[[-2.27,-0.43,5.30,-2.51,-5.13],
[0.69,0.61,-2.34,0.93,2.16],
[-0.08,0.43,0.38,0.61,-0.39],
[-0.34,-0.44,0.56,-1.00,-0.48],
[-0.55,-0.27,1.27,-0.84,-1.13],
[0.54,-0.22,-1.47,-0.03,1.52],
[0.58,0.53,-1.69,0.95,1.58],
[0.04,-0.22,-0.56,-0.52,0.52],
[0.17,-0.59,-0.30,-0.47,0.36]]
->
[[0.36,-0.47,-0.30,-0.59,0.17],
[0.52,-0.52,-0.56,-0.22,0.04],
[1.58,0.95,-1.69,0.53,0.58],
[1.52,-0.03,-1.47,-0.22,0.54],
[-1.13,-0.84,1.27,-0.27,-0.55],
[-0.48,-1.00,0.56,-0.44,-0.34],
[-0.39,0.61,0.38,0.43,-0.08],
[2.16,0.93,-2.34,0.61,0.69],
[-5.13,-2.51,5.30,-0.43,-2.27]]

[[-6.46,-2.50],
[-6.35,-2.55],
[-0.78,-0.94],
[-4.34,-2.47],
[-0.42,-1.12],
[-1.86,-1.64],
[-1.64,-1.19],
[-2.67,-1.77],
[-1.04,-0.98],
[-0.64,-1.16],
[-1.14,-1.35],
[-3.15,-1.77]]
->
[[-1.77,-3.15],
[-1.35,-1.14],
[-1.16,-0.64],
[-0.98,-1.04],
[-1.77,-2.67],
[-1.19,-1.64],
[-1.64,-1.86],
[-1.12,-0.42],
[-2.47,-4.34],
[-0.94,-0.78],
[-2.55,-6.35],
[-2.50,-6.46]]

[[1.91,-2.83],
[-0.12,-1.21],
[-4.18,4.27],
[-5.21,4.73],
[-3.61,3.66],
[-5.92,5.03]]
->
[[5.03,-5.92],
[3.66,-3.61],
[4.73,-5.21],
[4.27,-4.18],
[-1.21,-0.12],
[-2.83,1.91]]

[[0.71,-2.55,-3.64,4.28,-2.87,-5.87,-1.11,-2.34,-2.19,3.91,0.10,-2.22,-0.71,1.01,-3.22],
[0.72,-1.37,-1.91,-0.90,1.57,-0.31,0.57,0.72,2.74,0.77,-0.36,-2.91,-0.87,-1.65,0.52],
[1.35,-0.56,-0.70,0.82,-0.99,-0.79,0.12,-0.79,-1.36,0.84,-0.19,0.45,-0.83,0.21,-0.60],
[-1.01,-1.88,4.49,3.56,-2.46,1.55,3.09,-0.53,-5.00,4.53,1.69,5.78,1.03,-1.65,1.73]]
->
[[1.73,-1.65,1.03,5.78,1.69,4.53,-5.00,-0.53,3.09,1.55,-2.46,3.56,4.49,-1.88,-1.01],
[-0.60,0.21,-0.83,0.45,-0.19,0.84,-1.36,-0.79,0.12,-0.79,-0.99,0.82,-0.70,-0.56,1.35],
[0.52,-1.65,-0.87,-2.91,-0.36,0.77,2.74,0.72,0.57,-0.31,1.57,-0.90,-1.91,-1.37,0.72],
[-3.22,1.01,-0.71,-2.22,0.10,3.91,-2.19,-2.34,-1.11,-5.87,-2.87,4.28,-3.64,-2.55,0.71]]

[[2.00,0.52,-1.66,-2.98,1.60,-0.58,-2.52,1.38],
[0.03,0.23,1.83,1.47,-0.73,-0.37,-0.64,-1.34],
[1.12,0.39,6.17,3.03,-1.61,-1.27,-3.25,-3.34],
[0.89,2.23,-1.69,1.10,2.27,-1.39,-1.96,0.40],
[-1.40,1.75,-5.30,1.68,2.72,0.33,2.74,1.04]]
->
[[1.04,2.74,0.33,2.72,1.68,-5.30,1.75,-1.40],
[0.40,-1.96,-1.39,2.27,1.10,-1.69,2.23,0.89],
[-3.34,-3.25,-1.27,-1.61,3.03,6.17,0.39,1.12],
[-1.34,-0.64,-0.37,-0.73,1.47,1.83,0.23,0.03],
[1.38,-2.52,-0.58,1.60,-2.98,-1.66,0.52,2.00]]

[[3.41,-0.71,1.08,-0.56],
[4.05,-2.50,4.62,0.07],
[-0.07,-1.38,-0.70,-3.50],
[-2.04,4.04,-1.69,1.07]]
->
[[1.07,-1.69,4.04,-2.04],
[-3.50,-0.70,-1.38,-0.07],
[0.07,4.62,-2.50,4.05],
[-0.56,1.08,-0.71,3.41]]
---
[[-5.08,3.30,-3.50,-5.65],
[-0.38,1.37,-0.66,-1.22],
[-3.50,2.75,-2.40,-4.14],
[-1.80,2.12,-1.19,-2.55]]
->
[[-0.38,1.37,-0.66],
[-3.50,2.75,-2.40]]

[[-0.34,1.58,3.96,-3.68],
[1.77,1.66,4.45,-3.89],
[-0.12,1.86,4.77,-3.03]]
->
[[1.77,1.66,4.45],
[-0.12,1.86,4.77]]

[[4.91,-2.81,-0.37,0.59,1.17],
[4.98,-3.07,0.17,0.72,1.28],
[5.00,-3.11,0.25,0.55,1.41],
[4.76,-2.50,0.12,0.95,1.44]]
->
[[4.98,-3.07,0.17],
[5.00,-3.11,0.25]]

[[-6.51,-3.13,3.84],
[-5.63,-2.38,3.33],
[3.61,1.48,-2.21]]
->
[[-5.63,-2.38,3.33],
[3.61,1.48,-2.21]]

[[-4.68,-0.06,0.80,1.91],
[0.15,3.45,-2.67,-0.89],
[-4.21,-0.25,1.17,1.86]]
->
[[0.15,3.45,-2.67],
[-4.21,-0.25,1.17]]

[[-1.93,2.33,0.40,1.41],
[-5.18,5.88,1.17,-0.05],
[6.26,-0.37,-3.09,0.02],
[-4.89,6.15,-0.71,0.99]]
->
[[-5.18,5.88,1.17],
[6.26,-0.37,-3.09]]

[[0.35,4.22,-2.82],
[-0.86,-1.84,4.78],
[-1.27,2.36,5.85],
[0.57,-4.88,-1.56]]
->
[[-0.86,-1.84,4.78],
[-1.27,2.36,5.85]]
